Below is a small trained network, with its code and all its weights. Each question gives an input and a target symbol and asks what happens when units are switched off, that is, made to give their printed mean instead of their output.

import numpy as np


def w(rows, s, z=0):
    codes = np.array(rows[::2]) - 128.0
    scale = np.full(codes.shape[1], s)
    scale[-1] = z or s
    return codes * scale


def f(y):
    return np.maximum(y, 0)


def softmax(a):
    e = np.exp(a - a.max(-1, keepdims=True))
    return e / e.sum(-1, keepdims=True)


def log_softmax(a):
    a = a - a.max(-1, keepdims=True)
    return a - np.log(np.exp(a).sum(-1, keepdims=True))


def net(x, mask):
    ids = ['ΓΔΞΩβεζηθλμπτφ'.index(c) for c in x.split()]
    T = len(ids)
    res = E[ids] + P[:T]
    q, k, v = (res @ M[0].T for M in (Q, K, V))
    z = softmax(np.where(np.tri(T) > 0, q @ k.T / 4**0.5, -1e9)) @ v
    res = res + np.where(mask[0], z, O[0][:, -1]) @ O[0][:, :-1]
    y = f(res @ A[0][:, :-1].T + A[0][:, -1])
    res = res + np.where(mask[1:17], y, B[0][:, -1]) @ B[0][:, :-1]
    return log_softmax(res[-1] @ U[:, :-1].T + U[:, -1])


Q, K, V, O, A, B = {}, {}, {}, {}, {}, {}
E = w([
[114,142,184,84,142,141,183,158,182,107,178,166],'Γ',
[119,106,165,86,105,192,171,143,202,108,115,106],'Δ',
[157,201,132,67,169,188,157,163,186,141,251,156],'Ξ',
[93,136,202,97,88,79,185,132,114,95,128,197],'Ω',
[92,85,189,105,85,128,185,110,160,89,53,144],'β',
[79,117,169,99,121,162,118,169,102,97,112,219],'ε',
[145,195,164,63,115,164,184,62,129,101,97,101],'ζ',
[101,213,146,97,162,90,172,104,98,153,156,216],'η',
[143,185,103,64,86,209,136,107,118,152,137,110],'θ',
[68,42,99,106,156,161,112,105,188,128,15,174],'λ',
[140,79,82,71,48,143,142,87,183,168,118,105],'μ',
[74,47,84,91,68,133,94,131,119,157,60,187],'π',
[47,154,96,106,98,154,88,137,23,201,74,217],'τ',
[114,75,139,53,41,146,91,111,40,115,104,155],'φ',
],0.019)
P = w([
[123,169,159,137,103,89,96,190,173,119,98,108],'0',
[68,164,158,92,61,152,92,156,159,58,138,89],'1',
[89,141,75,34,135,116,199,213,113,79,86,124],'2',
[31,167,120,53,50,154,105,164,149,88,180,99],'3',
[212,105,135,192,173,73,119,211,113,164,34,119],'4',
[187,120,195,112,110,101,60,147,192,161,7,167],'5',
[97,84,86,127,127,140,242,159,111,149,170,180],'6',
[55,93,157,104,123,125,141,76,124,186,163,143],'7',
[243,99,99,206,89,176,153,141,121,136,77,223],'8',
[194,60,193,93,110,178,82,77,152,192,44,203],'9',
[142,47,66,60,151,198,245,83,77,133,144,203],'10',
[62,96,136,58,83,219,141,4,128,138,144,194],'11',
[198,89,127,178,199,97,144,167,77,153,72,104],'12',
[158,121,178,69,124,136,115,101,139,143,79,171],'13',
],0.014)
Q[0] = w([
[120,139,147,62,91,221,224,108,164,123,116,246],'h1',
[76,149,161,164,150,123,61,106,132,96,157,73],'h1',
[109,109,199,114,124,114,45,75,139,209,145,109],'h1',
[6,122,82,141,95,156,148,60,127,75,199,121],'h1',
],0.014)
K[0] = w([
[202,75,112,159,161,159,173,60,87,162,136,175],'h1',
[138,183,130,154,161,86,122,168,188,105,124,102],'h1',
[119,144,146,158,152,111,209,253,140,92,131,70],'h1',
[237,143,163,243,119,107,47,143,132,133,101,125],'h1',
],0.015)
V[0] = w([
[181,221,178,79,90,93,197,89,98,125,150,87],'h1',
[132,50,122,128,39,97,167,112,145,124,93,72],'h1',
[115,170,26,108,93,179,114,139,130,252,110,94],'h1',
[117,115,136,108,71,51,92,143,36,125,140,199],'h1',
],0.011)
O[0] = w([
[85,71,142,131,123,173,170,48,84,144,190,146,112],'h1',
[105,119,98,187,167,69,49,73,207,56,157,72,250],'h1',
[72,141,44,146,129,175,186,179,156,142,128,2,216],'h1',
[131,105,156,32,173,83,139,151,37,113,203,42,255],'h1',
],0.014,0.006)
A[0] = w([
[176,74,178,221,253,127,209,168,114,95,96,147,97],'n1',
[165,102,143,111,138,135,77,172,75,152,110,163,177],'n2',
[166,60,152,91,168,71,71,116,150,107,183,119,161],'n3',
[158,49,64,226,169,93,114,148,48,173,105,149,2],'n4',
[154,152,143,83,50,159,139,99,188,105,176,84,132],'n5',
[152,114,108,58,131,142,132,58,184,92,130,151,189],'n6',
[125,17,184,130,127,147,121,2,93,185,223,149,137],'n7',
[88,127,151,162,82,147,165,91,202,190,150,161,108],'n8',
[20,160,65,148,174,131,150,151,208,110,99,120,177],'n9',
[136,114,103,110,135,106,214,210,145,155,131,69,84],'n10',
[148,118,112,213,124,74,64,24,148,71,180,135,117],'n11',
[146,40,155,62,152,108,142,86,42,133,191,72,135],'n12',
[144,132,79,108,119,160,102,173,69,141,102,73,84],'n13',
[159,110,210,89,111,157,138,125,152,164,134,192,81],'n14',
[149,201,68,90,145,26,65,134,134,66,112,121,124],'n15',
[134,178,204,116,45,162,196,82,181,167,94,223,82],'n16',
],0.0077,0.0097)
B[0] = w([
[138,99,160,67,148,130,114,105,180,143,84,184,137],'n1',
[138,124,136,132,87,116,139,113,147,151,136,97,163],'n2',
[128,145,124,100,49,162,123,155,103,96,136,98,212],'n3',
[177,170,108,97,182,26,107,245,45,96,26,6,130],'n4',
[136,97,144,119,177,78,125,135,110,147,88,153,175],'n5',
[97,146,159,166,100,100,92,153,109,164,145,145,188],'n6',
[155,171,110,130,163,121,188,125,166,47,99,124,229],'n7',
[150,160,119,134,135,172,91,149,76,96,130,130,179],'n8',
[180,143,151,128,92,92,140,113,123,152,114,147,237],'n9',
[107,170,106,120,115,144,82,90,88,113,148,162,218],'n10',
[45,134,137,84,158,161,146,170,145,161,168,115,199],'n11',
[131,118,153,197,148,131,112,152,160,174,116,144,253],'n12',
[80,137,145,140,130,89,155,109,151,92,114,170,184],'n13',
[106,98,107,108,109,60,129,112,109,115,152,136,179],'n14',
[154,72,126,126,165,185,153,123,129,130,130,138,226],'n15',
[123,92,55,146,145,126,96,144,137,156,147,147,193],'n16',
],0.011,0.026)
U = w([
[117,34,89,140,121,18,68,52,152,118,162,167,132],'Γ',
[107,107,133,218,97,112,53,140,187,166,146,179,90],'Δ',
[109,52,46,131,87,112,161,212,161,165,132,140,63],'Ξ',
[128,127,150,193,71,58,142,135,175,100,143,153,88],'Ω',
[64,62,136,69,104,138,141,123,213,132,121,154,122],'β',
[139,54,159,78,79,81,113,137,125,187,125,156,155],'ε',
[94,68,91,189,174,123,133,88,173,87,109,150,106],'ζ',
[104,34,122,121,177,79,221,146,174,206,124,149,100],'η',
[139,124,148,165,46,198,176,79,133,163,127,126,253],'θ',
[138,120,109,116,127,108,149,201,203,152,42,158,99],'λ',
[96,90,44,167,84,38,178,118,255,192,174,55,175],'μ',
[131,72,21,62,114,44,148,163,153,81,106,63,129],'π',
[68,134,87,129,161,29,126,208,126,146,64,133,62],'τ',
[106,22,119,243,131,107,109,178,115,132,143,73,195],'φ',
],0.0034,0.0056)

Each question gives the input, a string of symbols that net reads in full, and the target symbol t.
The units are the heads (4 rows each of Q, K, V and O) and the neurons (one row each of A and B). Each row of codes is followed by its name. A weight is (code - 128) times the scale printed after its matrix; where a second scale follows, it is the last column's (O, A, B and U).
mask holds one flag per unit, heads first, then neurons. A switched-off unit (its flag False) gives its mean, the last column of its rows in O or B, instead of its output. The means were averaged over made-up inputs and are rounded, as every weight is.
A unit's drop is (log p(t) with every unit on - log p(t) with that unit switched off) / (log p(t) with every unit on - log p(t) with every unit switched off).
The circuit of an input: a set's keep is (log p(t) with only the set's units on - log p(t) with every unit switched off) / (log p(t) with every unit on - log p(t) with every unit switched off). Starting from the 12 units with the biggest drops (on a tie, the unit counted first), units are removed one at a time, each time the one whose removal leaves the highest keep (on an exact tie, the one counted first), for as long as the keep stays at least 0.8.
circuit, biggest first: the units of the circuit, biggest drop first
most important unit: the unit with the biggest drop
top k neurons: the k neurons with the biggest drops, biggest first
drop when u is switched off: that unit's drop, to one decimal
input Ω Γ ε π Ξ Δ μ ε, target Ξ: circuit, biggest first => (h1, n16)
input Δ Ξ ζ Γ Δ η ζ Ω, target Δ: circuit, biggest first => (h1)
input π λ φ ε β θ π φ β, target φ: circuit, biggest first => (h1, n12)
input π β Ξ η Ω ζ η β ε φ η Γ φ Ξ, target η: circuit, biggest first => (h1, n12, n3)
input τ β Γ ζ Δ β Δ Ξ ε, target ε: circuit, biggest first => (h1, n7)
input ζ Ξ ζ, target ζ: circuit, biggest first => (h1, n7, n3)
input φ φ Ω λ Γ μ, target Ω: circuit, biggest first => (h1, n7, n12, n3)
input Γ τ β λ λ μ, target β: circuit, biggest first => (h1, n11, n3)
input λ β Ω θ β Ω Δ Δ β τ φ θ, target β: top 2 neurons => (n11, n12)
input ζ ε Ω π β π, target Ω: top 3 neurons => (n7, n12, n3)
input λ ε π π π β θ φ Ξ β β φ β ε, target β: circuit, biggest first => (h1, n11, n12, n3)
input Ω ζ θ ζ, target Ω: top 2 neurons => (n7, n12)
input η θ β Δ φ Γ Ξ, target φ: circuit, biggest first => (h1, n12, n9)
input μ ε Γ ζ, target μ: circuit, biggest first => (h1)
input μ τ μ, target τ: top 2 neurons => (n10, n13)
input τ Ξ θ Δ φ ζ, target θ: circuit, biggest first => (h1, n8)
input β Δ ζ η Ω Ω ζ β, target Ω: top 3 neurons => (n7, n12, n3)
input Δ β η Ω θ ζ τ ζ η β Γ, target η: top 2 neurons => (n12, n3)
input Γ θ β Ω θ ζ μ λ β Γ τ β Ξ φ, target τ: circuit, biggest first => (h1, n13, n12)
input ζ τ Ω, target τ: circuit, biggest first => (h1, n10, n12)
input Ξ μ θ, target μ: circuit, biggest first => (h1)
input β ζ ζ π ζ ε Δ μ, target ζ: top 2 neurons => (n7, n8)
input Γ θ Δ θ ζ β η φ θ ζ Γ Ξ Δ π, target Γ: top 2 neurons => (n14, n16)
input φ θ μ π Ω τ β η, target Ω: top 3 neurons => (n7, n12, n3)
input ζ τ θ τ μ, target τ: top 3 neurons => (n10, n13, n15)
input τ μ Γ, target τ: top 2 neurons => (n10, n13)
input π λ φ, target φ: most important unit => n12
input Δ μ Δ η Ξ ζ Ω ζ, target Ξ: drop when n16 is switched off => 0.8
input Ω Ω Ξ μ Γ η μ λ μ μ Δ Ξ Γ τ, target Δ: drop when h1 is switched off => 1.3
